Below is a small trained network, with its code and all its weights. Each question gives an input and a class and asks what happens when units are switched off, that is, made to give their printed mean instead of their output.

import numpy as np


def w(rows, s, z=0):
    codes = np.array(rows[::2]) - 128.0
    scale = np.full(codes.shape[1], s)
    scale[-1] = z or s
    return codes * scale


def norm(h):
    return h / np.sqrt((h * h).mean(-1, keepdims=True) + 1e-5)


def f(y):
    return np.maximum(y, 0)


def log_softmax(a):
    a = a - a.max(-1, keepdims=True)
    return a - np.log(np.exp(a).sum(-1, keepdims=True))


def net(x, mask):
    res = np.array(x, float).reshape(1, 3) / 4 @ E
    u = 0
    for l in range(2):
        y = f(norm(res) @ A[l][:, :-1].T + A[l][:, -1])
        res = res + np.where(mask[u : u + 5], y, B[l][:, -1]) @ B[l][:, :-1]
        u += 5
    return log_softmax(norm(res)[-1] @ U[:, :-1].T + U[:, -1])


A, B = {}, {}
E = w([
[99,157,3,77,67,108,61,146],'x0',
[174,182,108,8,152,213,42,186],'x1',
[92,170,85,185,96,185,204,199],'x2',
],0.0037)
A[0] = w([
[110,143,1,207,104,142,203,159,187],'L0N0',
[130,135,54,26,121,141,14,136,49],'L0N1',
[123,150,134,117,127,198,178,194,119],'L0N2',
[132,129,161,164,124,98,150,99,14],'L0N3',
[113,107,63,128,108,51,62,84,8],'L0N4',
],0.016,0.0019)
B[0] = w([
[211,175,103,159,172,229,147,127,250],'L0N0',
[65,95,158,48,123,4,81,177,247],'L0N1',
[171,166,96,146,131,185,137,117,193],'L0N2',
[118,65,145,146,153,105,119,126,174],'L0N3',
[167,200,112,148,103,186,175,92,206],'L0N4',
],0.015,0.016)
A[1] = w([
[76,145,135,63,114,68,106,190,43],'L1N0',
[27,98,110,146,47,127,97,177,10],'L1N1',
[29,102,151,133,6,186,37,178,197],'L1N2',
[46,127,89,74,49,113,63,185,81],'L1N3',
[97,113,123,112,106,165,84,164,31],'L1N4',
],0.019,0.0012)
B[1] = w([
[203,95,87,83,209,62,48,192,253],'L1N0',
[254,215,63,92,133,119,136,102,165],'L1N1',
[181,236,165,36,166,107,176,73,163],'L1N2',
[159,170,49,33,112,86,71,198,231],'L1N3',
[180,227,235,116,154,79,228,53,146],'L1N4',
],0.0086,0.013)
U = w([
[140,144,109,29,131,52,72,171,176],'0',
[104,9,186,170,157,89,125,92,128],'1',
[91,150,132,109,52,125,129,86,39],'2',
[191,165,102,160,146,235,144,121,226],'3',
[38,101,130,126,84,152,110,139,4],'4',
],0.012,0.0037)

Each question gives the input, the list of numbers given to net, and the class t.
The units are the neurons (one row each of A and B). Each row of codes is followed by its name. A weight is (code - 128) times the scale printed after its matrix; where a second scale follows, it is the last column's (A, B and U).
mask holds one flag per neuron, layer by layer. A switched-off neuron (its flag False) gives its mean, the last column of its row in B, instead of its output. The means were averaged over made-up inputs and are rounded, as every weight is.
A unit's drop is (log p(t) with every unit on - log p(t) with that unit switched off) / (log p(t) with every unit on - log p(t) with every unit switched off).
The circuit of an input: a set's keep is (log p(t) with only the set's units on - log p(t) with every unit switched off) / (log p(t) with every unit on - log p(t) with every unit switched off). Starting from all 10 units, units are removed one at a time, each time the one whose removal leaves the highest keep (on an exact tie, the one counted first), for as long as the keep stays at least 0.8.
units of the circuit, in order: the units of the circuit, biggest drop first
k most important neurons: the k neurons with the biggest drops, biggest first
k most important neurons of layer l: the k neurons of layer l with the biggest drops, biggest first
drop of u: that unit's drop, to one decimal
input [5,0,4], class 3: units of the circuit, in order => L0N0
input [-2,-5,-8], class 1: 3 most important neurons of layer 0 => L0N0, L0N1, L0N3
input [-5,-5,2], class 1: units of the circuit, in order => L0N3, L0N4, L1N3
input [5,-4,-6], class 2: 4 most important neurons => L0N4, L0N0, L1N0, L1N3
input [-8,-3,1], class 1: 3 most important neurons of layer 0 => L0N1, L0N0, L0N4
input [2,-2,-5], class 2: units of the circuit, in order => L0N4, L0N0, L1N0
input [-2,0,-3], class 1: 4 most important neurons => L0N1, L0N0, L1N3, L0N4
input [5,-6,-8], class 3: 2 most important neurons => L0N4, L0N1
input [-8,3,-2], class 1: 2 most important neurons of layer 1 => L1N3, L1N1
input [-7,-6,-3], class 1: 2 most important neurons => L0N1, L0N0
input [-3,-6,-4], class 1: drop of L0N1 => 0.7
input [8,-3,1], class 3: drop of L0N0 => 0.9
input [6,-8,-6], class 3: drop of L1N4 => 0.0
input [-2,-5,1], class 3: most important neuron of layer 1 => L1N0
